Below are the code and all the weights of a small trained network. Each question names an input and a class and asks about switching units off, where a switched-off unit gives its printed mean instead of its output.

import numpy as np


def w(rows, s, z=0):
    codes = np.array(rows[::2]) - 128.0
    scale = np.full(codes.shape[1], s)
    scale[-1] = z or s
    return codes * scale


def norm(h):
    return h / np.sqrt((h * h).mean(-1, keepdims=True) + 1e-5)


def f(y):
    return y / 2 * (1 + np.tanh(0.7978845608 * (y + 0.044715 * y**3)))


def log_softmax(a):
    a = a - a.max(-1, keepdims=True)
    return a - np.log(np.exp(a).sum(-1, keepdims=True))


def net(x, mask):
    res = np.array(x, float).reshape(1, 4) / 4 @ E
    u = 0
    for l in range(2):
        y = f(norm(res) @ A[l][:, :-1].T + A[l][:, -1])
        res = res + np.where(mask[u : u + 9], y, B[l][:, -1]) @ B[l][:, :-1]
        u += 9
    return log_softmax(norm(res)[-1] @ U[:, :-1].T + U[:, -1])


A, B = {}, {}
E = w([
[195,4,206,146],'x0',
[174,127,16,161],'x1',
[182,14,97,80],'x2',
[199,173,99,59],'x3',
],0.0033)
A[0] = w([
[95,184,178,94,118],'0.n1',
[183,128,167,124,71],'0.n2',
[152,78,142,104,167],'0.n3',
[144,192,61,138,246],'0.n4',
[118,98,115,43,26],'0.n5',
[213,162,182,60,58],'0.n6',
[96,77,93,137,178],'0.n7',
[178,69,117,140,146],'0.n8',
[52,138,112,254,252],'0.n9',
],0.0098,0.0018)
B[0] = w([
[253,175,95,15,188],'0.n1',
[139,238,142,167,143],'0.n2',
[77,139,60,98,179],'0.n3',
[76,180,169,153,218],'0.n4',
[35,81,227,181,143],'0.n5',
[141,86,127,215,183],'0.n6',
[67,70,184,247,165],'0.n7',
[115,95,176,148,197],'0.n8',
[88,96,128,157,253],'0.n9',
],0.0047,0.0048)
A[1] = w([
[136,161,153,86,192],'1.n1',
[46,36,232,133,138],'1.n2',
[159,231,185,93,144],'1.n3',
[151,144,174,159,117],'1.n4',
[188,120,138,151,127],'1.n5',
[127,154,188,22,252],'1.n6',
[254,100,148,166,42],'1.n7',
[217,163,69,74,145],'1.n8',
[208,103,190,109,88],'1.n9',
],0.0081,0.002)
B[1] = w([
[118,142,43,162,148],'1.n1',
[149,77,82,140,255],'1.n2',
[107,53,58,62,191],'1.n3',
[254,133,86,120,141],'1.n4',
[172,92,136,126,136],'1.n5',
[81,126,4,84,175],'1.n6',
[107,188,158,129,154],'1.n7',
[94,79,106,115,150],'1.n8',
[96,228,100,157,145],'1.n9',
],0.006,0.0066)
U = w([
[49,231,141,175,125],'0',
[146,158,208,65,6],'1',
[206,202,193,172,128],'2',
[148,156,186,67,4],'3',
[128,8,165,187,209],'4',
[148,143,238,16,2],'5',
[86,176,33,36,199],'6',
],0.011,0.0062)

Each question gives the input, the list of numbers given to net, and the class t.
The units are the neurons (one row each of A and B). Each row of codes is followed by its name. A weight is (code - 128) times the scale printed after its matrix; where a second scale follows, it is the last column's (A, B and U).
mask holds one flag per neuron, layer by layer. A switched-off neuron (its flag False) gives its mean, the last column of its row in B, instead of its output. The means were averaged over made-up inputs and are rounded, as every weight is.
A unit's drop is (log p(t) with every unit on - log p(t) with that unit switched off) / (log p(t) with every unit on - log p(t) with every unit switched off).
The circuit of an input: a set's keep is (log p(t) with only the set's units on - log p(t) with every unit switched off) / (log p(t) with every unit on - log p(t) with every unit switched off). Starting from the 12 units with the biggest drops (on a tie, the unit counted first), units are removed one at a time, each time the one whose removal leaves the highest keep (on an exact tie, the one counted first), for as long as the keep stays at least 0.8.
units of the circuit, in order: the units of the circuit, biggest drop first
unit that matters most: the unit with the biggest drop
top k neurons: the k neurons with the biggest drops, biggest first
k most important neurons of layer l: the k neurons of layer l with the biggest drops, biggest first
drop when u is switched off: that unit's drop, to one decimal
input [8,8,-1,4], class 2: top neuron : 1.n7
input [1,3,5,6], class 4: 3 most important neurons of layer 0 : 0.n1; 0.n3; 0.n5
input [0,-2,-7,-6], class 4: 3 most important neurons of layer 1 : 1.n9; 1.n6; 1.n7
input [-7,5,8,-6], class 4: units of the circuit, in order : 0.n7; 1.n6
input [1,8,6,7], class 4: top 3 neurons : 0.n1; 1.n6; 1.n8
input [-8,4,4,0], class 0: units of the circuit, in order : 0.n1; 0.n4; 1.n3
input [-6,7,0,3], class 0: top 4 neurons : 0.n4; 0.n1; 1.n2; 1.n6
input [-8,1,6,-1], class 0: units of the circuit, in order : 0.n1; 1.n3; 1.n6; 1.n2
input [-6,-1,2,-4], class 0: units of the circuit, in order : 1.n3; 1.n6
input [-4,-2,-6,-3], class 6: units of the circuit, in order : 0.n1; 1.n3
input [8,-2,1,3], class 2: 3 most important neurons of layer 1 : 1.n3; 1.n9; 1.n7
input [6,8,-8,6], class 2: units of the circuit, in order : 1.n6; 1.n2
input [-4,-3,7,6], class 4: units of the circuit, in order : 0.n5; 0.n6
input [4,-4,-2,5], class 6: units of the circuit, in order : 1.n9
input [-1,-2,-7,-5], class 6: 3 most important neurons of layer 0 : 0.n1; 0.n6; 0.n7
input [-8,6,2,-1], class 0: top 2 neurons : 0.n1; 0.n4
input [2,-3,-1,7], class 2: 2 most important neurons of layer 0 : 0.n6; 0.n5
input [8,7,-5,2], class 2: drop when 1.n7 is switched off : 0.1
input [4,1,-3,3], class 2: drop when 0.n6 is switched off : 0.9
input [5,5,-5,1], class 2: drop when 0.n2 is switched off : 0.2
input [7,-3,-2,8], class 2: unit that matters most : 0.n6
